Below are the code and all the weights of a small trained network. Each question names an input and a class and asks about switching units off, where a switched-off unit gives its printed mean instead of its output.

import numpy as np


def w(rows, s, z=0):
    codes = np.array(rows[::2]) - 128.0
    scale = np.full(codes.shape[1], s)
    scale[-1] = z or s
    return codes * scale


def norm(h):
    return h / np.sqrt((h * h).mean(-1, keepdims=True) + 1e-5)


def f(y):
    return y / 2 * (1 + np.tanh(0.7978845608 * (y + 0.044715 * y**3)))


def log_softmax(a):
    a = a - a.max(-1, keepdims=True)
    return a - np.log(np.exp(a).sum(-1, keepdims=True))


def net(x, mask):
    res = np.array(x, float).reshape(1, 3) / 4 @ E
    u = 0
    for l in range(2):
        y = f(norm(res) @ A[l][:, :-1].T + A[l][:, -1])
        res = res + np.where(mask[u : u + 16], y, B[l][:, -1]) @ B[l][:, :-1]
        u += 16
    return log_softmax(norm(res)[-1] @ U[:, :-1].T + U[:, -1])


A, B = {}, {}
E = w([
[253,17,154,33,160],'x0',
[62,2,196,193,176],'x1',
[188,219,184,157,241],'x2',
],0.0079)
A[0] = w([
[183,139,98,81,207,82],'0.n1',
[98,102,118,177,111,201],'0.n2',
[54,113,122,224,130,221],'0.n3',
[36,56,53,254,69,44],'0.n4',
[96,81,73,161,116,153],'0.n5',
[138,142,114,87,20,48],'0.n6',
[19,139,190,165,206,11],'0.n7',
[131,106,110,85,87,142],'0.n8',
[153,124,72,76,143,2],'0.n9',
[214,148,84,114,102,58],'0.n10',
[183,105,157,42,207,157],'0.n11',
[90,113,171,230,196,6],'0.n12',
[55,55,150,63,150,151],'0.n13',
[103,118,17,102,56,86],'0.n14',
[90,1,185,66,99,195],'0.n15',
[83,145,116,118,240,177],'0.n16',
],0.0099,0.0053)
B[0] = w([
[202,155,92,136,143,165],'0.n1',
[87,106,214,131,104,193],'0.n2',
[42,110,198,167,121,255],'0.n3',
[105,180,47,237,48,237],'0.n4',
[99,142,169,128,30,174],'0.n5',
[91,30,140,32,8,158],'0.n6',
[141,47,142,205,246,181],'0.n7',
[30,139,187,69,117,157],'0.n8',
[46,159,140,106,35,124],'0.n9',
[202,73,120,150,62,155],'0.n10',
[245,193,167,213,96,211],'0.n11',
[219,137,201,254,203,173],'0.n12',
[138,116,46,242,82,183],'0.n13',
[57,124,225,43,59,190],'0.n14',
[114,125,23,214,84,238],'0.n15',
[171,175,207,147,193,180],'0.n16',
],0.0074)
A[1] = w([
[109,68,109,126,50,64],'1.n1',
[146,181,33,158,70,117],'1.n2',
[115,143,124,158,127,131],'1.n3',
[113,73,90,110,110,47],'1.n4',
[152,117,46,88,187,113],'1.n5',
[141,204,120,121,170,149],'1.n6',
[124,112,129,8,139,159],'1.n7',
[114,111,186,163,143,88],'1.n8',
[123,101,144,111,61,68],'1.n9',
[106,120,89,55,91,73],'1.n10',
[125,197,134,154,94,238],'1.n11',
[12,164,167,184,139,194],'1.n12',
[117,105,70,152,128,3],'1.n13',
[68,167,133,109,73,184],'1.n14',
[152,155,167,147,153,107],'1.n15',
[129,133,113,135,84,50],'1.n16',
],0.015,0.0058)
B[1] = w([
[139,136,59,179,156,180],'1.n1',
[88,52,180,148,180,188],'1.n2',
[158,113,129,60,112,151],'1.n3',
[159,198,185,104,208,133],'1.n4',
[119,95,224,168,130,128],'1.n5',
[82,131,8,163,139,166],'1.n6',
[217,155,79,145,105,148],'1.n7',
[169,170,155,97,95,154],'1.n8',
[132,144,112,52,53,156],'1.n9',
[197,75,90,117,39,150],'1.n10',
[95,135,113,51,113,220],'1.n11',
[106,132,207,81,197,245],'1.n12',
[173,102,95,172,132,126],'1.n13',
[164,143,158,41,160,200],'1.n14',
[166,201,67,149,113,158],'1.n15',
[132,60,170,80,75,135],'1.n16',
],0.012,0.013)
U = w([
[91,204,41,94,198,153],'0',
[71,174,222,62,184,81],'1',
[180,89,45,55,56,185],'2',
[60,83,176,81,64,120],'3',
[127,170,254,209,220,84],'4',
[186,57,75,202,108,244],'5',
[10,66,157,198,116,1],'6',
[248,196,55,194,191,146],'7',
],0.015,0.0044)

Each question gives the input, the list of numbers given to net, and the class t.
The units are the neurons (one row each of A and B). Each row of codes is followed by its name. A weight is (code - 128) times the scale printed after its matrix; where a second scale follows, it is the last column's (A, B and U).
mask holds one flag per neuron, layer by layer. A switched-off neuron (its flag False) gives its mean, the last column of its row in B, instead of its output. The means were averaged over made-up inputs and are rounded, as every weight is.
A unit's drop is (log p(t) with every unit on - log p(t) with that unit switched off) / (log p(t) with every unit on - log p(t) with every unit switched off).
The circuit of an input: a set's keep is (log p(t) with only the set's units on - log p(t) with every unit switched off) / (log p(t) with every unit on - log p(t) with every unit switched off). Starting from the 12 units with the biggest drops (on a tie, the unit counted first), units are removed one at a time, each time the one whose removal leaves the highest keep (on an exact tie, the one counted first), for as long as the keep stays at least 0.8.
units of the circuit, in order: the units of the circuit, biggest drop first
top k neurons: the k neurons with the biggest drops, biggest first
k most important neurons of layer l: the k neurons of layer l with the biggest drops, biggest first
drop when u is switched off: that unit's drop, to one decimal
input [8,6,3], class 5: units of the circuit, in order -> [1.n12]
input [-2,-3,-3], class 2: units of the circuit, in order -> [0.n6 1.n1]
input [-5,-7,1], class 1: 2 most important neurons of layer 1 -> [1.n2 1.n14]
input [-6,-4,8], class 0: units of the circuit, in order -> [1.n6 1.n11]
input [4,8,1], class 5: 2 most important neurons of layer 0 -> [0.n15 0.n13]
input [5,-2,0], class 5: top 2 neurons -> [1.n12 1.n2]
input [-8,-2,-2], class 1: 2 most important neurons of layer 1 -> [1.n12 1.n14]
input [5,8,2], class 5: 2 most important neurons of layer 0 -> [0.n15 0.n13]
input [-6,3,-3], class 1: 2 most important neurons of layer 1 -> [1.n12 1.n14]
input [8,2,2], class 5: 2 most important neurons of layer 0 -> [0.n15 0.n12]
input [-7,-3,6], class 0: 3 most important neurons of layer 1 -> [1.n6 1.n15 1.n2]
input [-2,-1,4], class 0: top 2 neurons -> [1.n6 0.n11]
input [2,3,-1], class 5: 4 most important neurons of layer 0 -> [0.n15 0.n13 0.n14 0.n3]
input [8,4,3], class 7: top neuron -> [0.n11]
input [0,1,6], class 7: drop when 1.n10 is switched off -> 0.0
input [-8,-2,-1], class 1: drop when 1.n12 is switched off -> 0.1
input [2,0,1], class 7: drop when 0.n11 is switched off -> 0.5
input [-4,-4,8], class 0: 2 most important neurons of layer 1 -> [1.n6 1.n11]
